Here is a tiny trained network, its code and every weight. The questions are about switching its units off for an input and a target symbol, where a switched-off unit gives its printed mean instead of its output.

import numpy as np


def w(rows, s, z=0):
    codes = np.array(rows[::2]) - 128.0
    scale = np.full(codes.shape[1], s)
    scale[-1] = z or s
    return codes * scale


def norm(h):
    return h / np.sqrt((h * h).mean(-1, keepdims=True) + 1e-5)


def f(y):
    return np.maximum(y, 0)


def softmax(a):
    e = np.exp(a - a.max(-1, keepdims=True))
    return e / e.sum(-1, keepdims=True)


def log_softmax(a):
    a = a - a.max(-1, keepdims=True)
    return a - np.log(np.exp(a).sum(-1, keepdims=True))


def net(x, mask):
    ids = ['αβγδζηλμξστψω'.index(c) for c in x.split()]
    T = len(ids)
    res = E[ids] + P[:T]
    r = norm(res)
    for j in range(2):
        rows = slice(4 * j, 4 * j + 4)
        q, k, v = (r @ M[0][rows].T for M in (Q, K, V))
        z = softmax(np.where(np.tri(T) > 0, q @ k.T / 4**0.5, -1e9)) @ v
        o = O[0][rows]
        res = res + np.where(mask[j], z, o[:, -1]) @ o[:, :-1]
    y = f(norm(res) @ A[0][:, :-1].T + A[0][:, -1])
    res = res + np.where(mask[2:6], y, B[0][:, -1]) @ B[0][:, :-1]
    return log_softmax(norm(res)[-1] @ U[:, :-1].T + U[:, -1])


Q, K, V, O, A, B = {}, {}, {}, {}, {}, {}
E = w([
[65,132,75,157,152],'α',
[132,208,131,133,134],'β',
[130,187,140,114,195],'γ',
[188,172,58,156,144],'δ',
[121,112,34,59,120],'ζ',
[24,169,39,147,129],'η',
[162,191,159,56,97],'λ',
[142,97,92,26,128],'μ',
[118,161,112,131,187],'ξ',
[118,111,132,206,4],'σ',
[80,115,71,45,162],'τ',
[144,120,82,38,130],'ψ',
[97,155,249,147,113],'ω',
],0.019)
P = w([
[132,51,107,112,160],'0',
[144,76,142,151,161],'1',
[138,103,148,154,159],'2',
[114,57,126,140,170],'3',
[110,154,143,149,144],'4',
[62,121,97,114,156],'5',
[111,136,154,136,123],'6',
[108,161,163,127,113],'7',
[87,169,170,131,104],'8',
[2,155,77,78,134],'9',
[79,185,134,84,69],'10',
[43,64,91,80,122],'11',
],0.0043)
Q[0] = w([
[203,40,91,246,51],'h1',
[192,149,50,133,127],'h1',
[153,98,54,205,57],'h1',
[136,187,160,171,166],'h1',
[146,57,133,114,80],'h2',
[182,158,163,133,169],'h2',
[194,129,126,194,204],'h2',
[143,96,159,132,98],'h2',
],0.014)
K[0] = w([
[250,118,79,108,148],'h1',
[135,118,95,174,124],'h1',
[171,166,48,107,136],'h1',
[146,144,141,158,150],'h1',
[129,59,178,132,100],'h2',
[157,157,111,94,128],'h2',
[137,108,53,89,146],'h2',
[130,141,149,90,114],'h2',
],0.02)
V[0] = w([
[31,104,93,217,80],'h1',
[64,216,151,203,235],'h1',
[91,137,168,131,37],'h1',
[215,97,64,254,100],'h1',
[146,34,235,220,83],'h2',
[96,119,167,31,192],'h2',
[248,175,121,73,175],'h2',
[74,138,176,130,101],'h2',
],0.0095)
O[0] = w([
[6,153,98,194,134,246],'h1',
[98,44,99,34,79,254],'h1',
[117,110,211,165,152,156],'h1',
[155,193,86,150,2,10],'h1',
[151,185,138,50,66,39],'h2',
[149,14,166,73,164,129],'h2',
[140,111,109,104,242,50],'h2',
[87,132,214,116,86,188],'h2',
],0.0083,0.0037)
A[0] = w([
[194,251,50,11,126,223],'n1',
[42,17,34,182,68,5],'n2',
[241,65,131,52,121,77],'n3',
[119,19,100,177,221,121],'n4',
],0.011,0.0023)
B[0] = w([
[28,42,76,135,121,189],'n1',
[146,236,181,11,223,211],'n2',
[111,135,134,75,19,163],'n3',
[159,179,133,189,54,254],'n4',
],0.012,0.0098)
U = w([
[138,192,185,79,169,151],'α',
[159,85,162,99,133,16],'β',
[149,126,136,89,169,56],'γ',
[120,20,131,137,242,33],'δ',
[161,89,150,115,131,78],'ζ',
[162,87,158,152,167,194],'η',
[103,194,169,102,179,112],'λ',
[107,95,70,135,160,229],'μ',
[187,152,85,166,148,105],'ξ',
[78,155,155,215,73,253],'σ',
[66,59,250,154,140,156],'τ',
[177,162,181,106,80,65],'ψ',
[147,96,193,96,145,172],'ω',
],0.011,0.0029)

Each question gives the input, a string of symbols that net reads in full, and the target symbol t.
The units are the heads (4 rows each of Q, K, V and O) and the neurons (one row each of A and B). Each row of codes is followed by its name. A weight is (code - 128) times the scale printed after its matrix; where a second scale follows, it is the last column's (O, A, B and U).
mask holds one flag per unit, heads first, then neurons. A switched-off unit (its flag False) gives its mean, the last column of its rows in O or B, instead of its output. The means were averaged over made-up inputs and are rounded, as every weight is.
A unit's drop is (log p(t) with every unit on - log p(t) with that unit switched off) / (log p(t) with every unit on - log p(t) with every unit switched off).
The circuit of an input: a set's keep is (log p(t) with only the set's units on - log p(t) with every unit switched off) / (log p(t) with every unit on - log p(t) with every unit switched off). Starting from all 6 units, units are removed one at a time, each time the one whose removal leaves the highest keep (on an exact tie, the one counted first), for as long as the keep stays at least 0.8.
circuit, biggest first: the units of the circuit, biggest drop first
top k neurons: the k neurons with the biggest drops, biggest first
drop of u: that unit's drop, to one decimal
input τ σ τ ξ λ β τ δ, target μ: circuit, biggest first : [n1; n4]
input λ ζ γ ζ σ ζ τ σ τ σ ζ, target σ: circuit, biggest first : [h1]
input ξ δ ξ, target μ: circuit, biggest first : [h1; h2]
input τ ψ β, target ψ: circuit, biggest first : [h1; h2; n4; n3]
input ω τ ω τ γ, target τ: circuit, biggest first : [h1; n2]
input τ ζ τ ψ τ δ γ, target μ: circuit, biggest first : [h1; h2; n2; n4]
input ξ ψ γ ζ δ, target μ: circuit, biggest first : [h1; n1; h2]
input τ δ η, target λ: top 2 neurons : [n2; n1]
input τ ψ μ ζ τ ζ α, target α: top 2 neurons : [n2; n1]
input σ τ γ, target σ: top 2 neurons : [n2; n4]
input σ δ τ β σ ζ γ, target σ: drop of n2 : 0.3
input μ τ τ λ τ ζ ξ β, target ψ: drop of h2 : 1.5
input ζ ξ τ ζ ζ α, target α: drop of n2 : 1.5
input ω τ α, target λ: drop of n2 : 1.7
input τ ζ τ, target δ: top neuron : [n2]
